Each row is followed by its group and then its class within the group.
[ -3 -17  -4   0   2   6  21 -14 -14  18   0  18   8  -2   7  -7   7  48
 -25  13   3  10   4  -1   0  15 -21  -4  -2 -20   7 -21  19  39  11  -1
 -26  -4  48  53  15   6   7   1  62   2   5  15 -30  32  -3  14 -14   2
   6   1 -35   3   6  -7  43  -7   1  -8 -18  25 -25  18  -7 -22   0 -17
 -20   5  -1  30   6 -25  -5  17]
[10]:(83)
[ -5  -2   6  -4  -1   0  18 -14  -4   4 -22   9   5  -3   3 -14  12  25
 -20  -1   6  -5   2 -20  -2  48 -12  -7  -1 -42   9 -39  19  24  -9 -16
 -27 -11  -7  52   9   5   4  -7  47   6   3  12  -4  22  -7   9 -16   2
  -5   1 -32   3   9 -19  32   1   5  -5   1  22 -14  19 -19 -27  22 -11
  10   5  -8  13  -4 -39  -1  13]
[10]:(90)
[ -6   8  25  -2   2  -2  11 -27  18   5  -6  47  -4  -5  -4 -11  78  20
  27 -15 -33  -9  17   5  -8 -13   1 -22  -2  21  47 -23   3 -16  22   3
 -49 -13 -17  27  26 -11  14 -30  14 -21  -3  26 -12  23 -20  -6  -6  17
  -6   7   1 -18   5  39 -13   4  18   4 -15 -32  -3   0 -13 -32  17   1
  14   9  -5   6   7   9   1   3]
[15]:(73)
[ -5   7  17  -5   2   1  21  -6  14   6 -13  28  -9   0   4   1  45   8
   4 -11   8  -4   3   1  -9  -2  -4   8  -1   7  34 -11   6  -7  24   0
 -28  -8 -18  21   9  11   8 -27  15 -13  -3  20 -19   8 -15  -3  -6  12
 -21   3   9 -21 -14  22 -13   0  11  13  -3  -3  -1 -16 -16 -26   2  -5
   3   2   6   7   2   0  -9   4]
[15]:(73)
[ -6  20  21   0   4  20  12  -7 -11  -6  27  18  10  -8   5 -12  17   0
  20  34  -6  -2  -6   8  -6 -27 -13 -33   6 -25  41  -5  11 -26  -3 -40
 -35 -23 -49   0   4  -7   8  -5  22  -6   1  11   9  13  -8  -4  -9  15
  34   8  -3   3  -8  -6   1   4  30   4  15 -11  -6  16   6  11  23  -5
 -13  -3  -7  -3  -5  19  12   8]
[13]:(74)
[  4  33  12  -6  -3   7  15 -11 -16  -2  21  21   2 -20  -1 -29  55  14
  18   3   2  -5  -7 -11  -1 -22 -12 -24   4 -23  34  -8  10 -17  -8 -21
 -43  -7 -51   3  -1   3   8 -17  21 -11   1  14  12  12 -18  -2 -11   4
   1   2  -7  11  -8  14   1 -10  28   5  14   0 -12   5  -8  -3  23  -3
  -9   0 -10  10 -15 -19  14  11]
[13]:(74)
[-13  27  23  -6   0 -16  20 -14  -1  -5  -6  42  -2  10 -11  -3  57  18
  12   9  17 -18   4  -7  -4  -8  -9 -10  -2  -5  16 -10   3 -52  19 -43
 -42  -9 -28   9  -5  10  10 -34  17 -11  -2  12 -22  12 -13   5 -14  -1
   3   2 -18  -8 -21  25  -3  -2  15   4   4 -10   3 -29  -6   3  22   6
 -15 -10  -5   0  -1  -7  14   3]
[13]:(81)
[ -4 -15  -2  -8  -5  -8  22 -25 -20   8  -7  29  19  -5  -3 -18  22  46
 -18   1 -26   5  -1 -39  -4  40 -12   2   9 -20  11 -45  14  24 -25 -39
 -30  10  34  61  19   6  17  -6  57  15   4  15 -46  24 -13  15 -14 -10
  11   0 -37   2  13  14  37  -8  20  -8  -7   3 -20  17 -19 -25  -1  -4
   7  -2 -12   5   1 -37  20   8]
[10]:(77)
[-11   2  30   7  10  -4  44   9   0   4 -14  30 -10  12  -6 -10  23  37
   3   0 -20   2  16   2 -60 -17   0   9  -2  -3  73 -45 -11  -5  62  -8
 -77 -21  26  55  10  14  20 -14  31  -7  14  20 -66  -5 -11  -1 -11  22
 -25   4  10 -32   2  34  13  -5  23   8 -33  -6   4  20  -8 -46  -1 -18
  19  14 -20  -2  15  13 -26   4]
[15]:(84)
[ -6 -18 -11   3  -3   6  19  -8 -27   8 -24   8  16  -6   0  -4   1  48
 -20  13  -7   6   3 -24   1  38 -22  28  -3 -10  -1 -19   9  36   6 -27
 -18   3  55  52  15  14  -3   3  52  14   1  13 -51   2   9  11 -15   6
   3   1 -11   1  -4   8  33   1   1  -4 -18  18 -21  10 -17 -18  -5  -7
  11   0 -12   1   4 -25   2   9]
[10]:(83)
[  0 -13   3   5   6  10  37 -11 -14  12 -24  -1   0 -10   7 -15   8  60
 -16   3 -10  -1   9 -35  -2  31 -12  13  -4 -23  15 -37   7  27  22 -34
 -42  -6  36  65  15  25  15   0  47   6   9  33 -53   5 -13  11  -6   7
 -31   2 -14 -18  17  14  33  -2  16   0 -16   9 -13  23 -27 -37   0 -13
  14   6 -17  11  -1 -41  -7  15]
[10]:(90)
[ -6  -6  13   4   1   3  18 -11   6   7 -26  10  -4   9  -4   7  11  27
 -16   0   4  -4   9 -15 -13  40  -8  14  -2   7   9 -21  12   1  19 -11
 -21   3  25  38  11   4   9 -11  33   2   3   8 -37  10   1   8 -11   8
 -16  -2 -16  -6   4   6  18   1   3  -7 -14   2  -8  -1 -20 -16   1  -7
  11   5  -3  13  10 -17  -6  10]
[10]:(90)
[  0  14  14 -13  -4  13  14 -14 -23   0   8  14  -4 -23   7 -19  43  28
  10  23   2 -18  -2 -21   0 -19 -10 -10   1 -21  22 -17   9 -23   8 -24
 -46 -12 -20   4   3   8   5 -12  30  -9   5  20   3   2  -9   4  -6   6
  -9   0  18 -16  -3  25   8  -9  26  -4  16 -12  26  -6 -13 -13  23  -3
   1  -1 -12   3 -12 -18   5  16]
[13]:(74)
[ -8  21   8 -10   0   2  16  -2 -19   1  16   2  -1  -8  -1 -10  18  22
   5  16 -11   6  -6 -14   9 -23 -13  -4   2 -20  16  -5  -3 -17  13 -52
 -24 -11 -19   9   1   9   8  -3   8  -1  -3  10  -7  -2  -6   8  -8   7
   8   1  -3 -10 -11   5   8  -7  23   6   4   1  -7  -1  -3   1  21 -10
 -14  -5 -13  -2 -10  -6  16   6]
[13]:(74)
[ -7  11   7  -5  -6  19  22 -24 -13  -6  11  13  11  -9   7  -9  29  41
  15  18  -4   8  -3 -43  -7  -1 -21   2   3  -6   9 -17  -3  -6  11 -75
 -11 -14 -27  24  10  10   5 -16  26  11  -2  22 -16  16 -11  14 -10   6
   4   6  -5  -5 -12  13   1  -8  38   5   7 -22  -9 -11 -10  -8  16   2
  -2  -6 -16   7  -8  -2  26  17]
[13]:(74)
[-10 -13  13  -7   5 -17  25 -10 -26   2 -20  38  10  -7  -1 -16  34  25
 -25  11   8   5   4  -8   2  19  -9   5 -11 -29  43 -46  21   7   0  -8
 -38  -1  17  53  16   5  10  -6  69  17   0   2 -51  19 -11   5 -27   6
  17   2 -37  -6   4  10  28   0  -2   2 -12  24 -12  20 -11  -9   7 -11
  -5   7  -7  11   9 -17   4  16]
[10]:(83)
[ -1   9  20  -6   3   0  13 -22  21   5 -12  37  10  -6   5 -23  62  18
  25  -9   8 -20   6  -7 -16  -1 -10 -27   3   5  49 -11  14 -19   8 -26
 -62 -12 -29  33  24  -1  12 -26  26 -28   1  27  -7  23 -17  -6  -3  14
  -9   9 -24 -10   1  24  -3   1  19   5  -7 -14 -17  16 -11 -32   9 -14
  13   1  -2  15  -4 -16   5   7]
[15]:(73)
[ -2  21  25   9   2 -15  24 -13  16   4 -10  17   5 -10 -18 -18  60  30
  22 -24  -2 -20   7 -23   0  17   6 -25  -7 -17  46 -59   6  -9   4  -2
 -61   4 -38  42  21   7  18 -18   6  -3   8  22 -13  21 -26  -2  -8  13
 -29  17  15  21  25  17   5   2  29  12 -18 -15   4  13 -17 -27   6 -11
  23   6  -1  15  -2 -18   5   3]
[15]:(78)
[ -4 -23   0  -4   7 -15  26 -19 -15   3  -8  26  18  -8 -10 -18  17  32
 -27  -1 -12   8   3 -26  -4  38 -11  16  -6 -26  22 -43  12  40 -19 -25
 -28   5  18  64  19   9   8   5  65  14   5  11 -49  18 -10  19 -14  -2
  10   2 -25   5  10   7  31  -9   8  -4 -16  16 -19  20 -16 -13  -4 -15
   4   3 -13  12   5 -30   8  17]
[10]:(77)
[ -3  21  12  -5  -3  -9   4 -16 -10  -1   0  24  -4  -3   3  -4  43 -10
   9  17   6  -7  16  -2  -2 -19 -10 -15   1 -17   9  14   3 -20  -5 -53
 -26  -4 -51   5  13 -10  -2 -24  11 -13  -5   6   5  17 -11   0  -5   6
  15   1 -19  -4 -20   6  -1   8  10   4  16   1  -3  -3   2  19  19  -5
 -21   6   0 -10  -7  -7  23   2]
[13]:(81)
[-11  18  32   8   4 -22  17  -9   2  -2  -6  34   1  -3 -21  -9  39   9
  20  -5  -6 -18  17  -9  -3  -7   4 -26  -2  -3  46 -39   7 -31   3 -34
 -67   3 -23  36  23   0  14 -14  13  -9   7  10 -23  18 -24  -2  -8  12
   6   4  -3  -2   9  24   8   8  28   6 -11 -20  -3  19   0 -10  12  -4
   7   6  -5   9   4   5  10  23]
[15]:(78)
[-12 -11  18   3   4 -11  34   3 -11   9 -39  28   2  14  -8 -10   7  30
 -28  14   1  -1  13  -1  -6  40  -6  -2   0 -41  39 -50  15  19  24   7
 -47  -3  26  67  13   5   5  -5  59   1   8   3 -55  16  -9   7 -22   9
  -4   3 -35  -6  22   2  39  16 -10  -2 -12  22 -11  25 -11 -20   1 -12
   7  12 -11   6  10 -10 -18  14]
[10]:(90)
[  1  12  11 -10  -7  16  23 -27  12   6 -10  16 -10 -13   8 -22  73  28
  -1 -11  14 -15   8 -34  -5   8 -22   6   0 -22 -15   4   7  -5  13 -63
 -34  -1 -39  31   7  16  13 -37  32 -20   6  35 -14  18 -17  11   1   2
 -47  -6 -28 -22 -18  15  14 -10  40   2  10  21 -19 -33 -35 -18  12  -9
  -9  -8 -13  26  -9 -54  19  14]
[13]:(85)
[-10   3  22   8   9   6  17  -6  -4   7 -30  22  -9  -4   5   0  46   0
  16   6  12  -3  17   2  -7 -19   1   2   0  -4  39  -5  12 -12  42  -1
 -53 -18   4  24  13   4   2 -16  24 -11   3  21 -24  11 -10 -11  -7  17
 -19   5  -8 -25 -11  25  -5   2  -1  -4 -12 -11   0  -5  -7 -19   9  -7
  -2   9  -6   5   5  18 -12   5]
[15]:(73)
[  1  19  20 -14   0  -2  20  -7 -26  -7   8  19 -15 -12   0 -19  26   7
  17  22   8  -1 -10 -15   3 -22  -3 -24   4 -13  34  10   3 -50   4 -15
 -37  -2 -40 -35 -13  -3   7 -19  -8 -10   1   6  12  -4  -8   4 -10   5
   5   1  -3 -12  -7  21 -15  -9  27  10   9 -10   1  -7   2  13  22   6
 -17  -4   0   5 -16 -21  15  10]
[13]:(81)
[ -2  19  10  -8  -2 -12  18  -8 -16  -6  14  16   3 -11  -5 -11  39  10
   6  10   7  -3  -2  -2  15 -14 -13 -10   0 -18   7   3   3 -14   9 -43
 -20  -1 -42   1   2  -4   3 -19   7  -5  -4   6  -1  13 -11   7  -9   4
   7   4 -11  -1 -14   2   4  -8  18   4   6  10  -9 -15   3  19  20  -2
 -14   3  -1   1  -8  -6  22   1]
[13]:(85)
[  1   3   5   7   9   9   8 -15  17   6 -13  10   1  -1   9   8  41  24
   8 -12  11 -16  17  -9 -10   6  -7  -3  -2  14 -12  -2   8   5  21 -19
 -26 -10   4  36  15   9  10 -16  11 -17   4  26  -4  10 -10   0   1   6
 -28   3 -13 -13  -3   3  11   4   8  -3 -11  -5  -7 -14 -14 -16  -6   1
   5   2  -8   9   6 -22   3   7]
[15]:(78)
[ -8  35  20  -8   1 -21  25 -20 -12 -10   1  41   9  -4   0 -12  65  20
  10   9  11  -8   1 -19  -5 -14 -18 -19 -22 -25  15 -19   5 -42   4 -78
 -46  -8 -31  23  15  10  12 -34  29 -10  -2  19 -23  23 -16   9 -21   7
  16  -2 -39   0 -22   8  21  -1  23   7   5  -3  -9 -19  -4   8  26  -2
 -19  -1 -18   5 -11  -8  31   9]
[13]:(81)
[ -1  -5  33   6   2  -8  19 -20  17   6  -1  47  -7  -2  -7 -19  37  11
   8  -2  -1  -8   6  13  -4  -2 -15 -18  -2   3  44  -3  21 -30  13 -24
 -66  -9  -9  25  24   1  22 -30  33 -21   4  20 -18  19 -15   0   0  13
 -15  11 -12 -15 -12  20  -1   6  33   5 -11  -8 -18  12  -3 -25  10  -9
  -3   7  -1  16   9 -10   2  12]
[15]:(84)
[-13 -14  15   8   4  -7  23  -7 -22   5 -18  15  11   8   4  -5 -17  37
 -28  38  -2  10   5  -7 -27  30  -7   2  -5 -28  23 -39  14  -1  22  -8
 -28  -7  57  40   6   6   7   0  66   6 -12  -3 -53   5   2  11 -16   6
  19   0 -31  -1   3   3  39   7 -10  -4 -13   7 -12  23  -6 -17   4   3
   6   6 -12  -2  11  -5  -7  12]
[10]:(83)

Each row is followed by its group and then its class within the group.
[-12 -31 -21  18 -25 -14  -4 -12  10  -4  16  12 -28  -7  -9 -17 -18  14
  12  -8  -3  -1   2   5  18  26   0  28  10  -6  -6 -30  15  16  -4 -16
  -7  19  -7 -15  25  14 -72   8 -16  19   5  18   1 -31  10  41   7   4
 -17 -14  -3  22  34   2 -50  -4  -5 -20 -11   3   7  21   6  13  -5 -43
  -4  -2 -16  28  16   1  31 -16]
tid:Dofem
[-21 -21 -29  -1 -20   6  10 -24  -1 -31  10   8 -18 -15  -7   5   5  39
   6   9  36  -5 -11  11  24 -10  -9 -85 -21 -23  29 -12  15   0  -6 -16
 -14  19   6 -16 -11 -15 -60 -11   3  -4 -19 -21   4 -28 -17 -11  11 -13
   3  23  14  -1   5  -5  29   0  -2  17  -1  -4  -8 -13   6 -15  -9  54
 -16  -5   0  -4  -4 -14  30 -15]
vis:lovu
[ -3 -10  -5  -2   0  -5 -11 -21  41  -5   9  -2  -9 -11   7   5   9   0
   2 -10   9  -7  -3  -4 -17   6  -2  19 -24   2   7  -2  -1   4  10  -5
 -13  -1 -23 -19  14   6 -14  10 -11  41  17  34  13   3  19   4   8  -3
 -24 -23  24  28   9   1 -38   5   1 -34 -11  -1   5 -27  29  15  -6 -38
   8  -5 -13   0   8  10  23  -3]
vita:biki
[-17 -46 -13  10  -4  -1 -27 -48  20  -2  17  17 -21 -29  -3  -3   3  10
   9 -16  -9   7  -5 -19  -9   5  11   1  19 -14   8 -40  -8   4  -2   4
 -12  12 -20 -28   8  -1 -72   4 -12  54  -7  23  21   4  22  43   6 -14
   0   0  -6  11   1   1 -78 -20 -25 -24 -21   4  -7  -3  38   8 -13 -65
  15   5 -10  -7   1   6  31   0]
sepi:tefo
[-18 -20  -4  -2 -40 -27 -18 -34  12   8  15   5 -26 -24   6 -18  -2   3
   5 -12 -23  16   0 -15  -2  27  13  38   9  17  14 -41  -9   2   8  19
   5   4 -16 -10  11  37 -38  11 -25  37   4  33  13   9  36  28  21  -8
   4  -6 -14  23   6  13 -77   0  10 -42 -15  11 -13   7  37   6 -10 -97
  23  14 -36   6   2   3  20   7]
sepi:zuzul
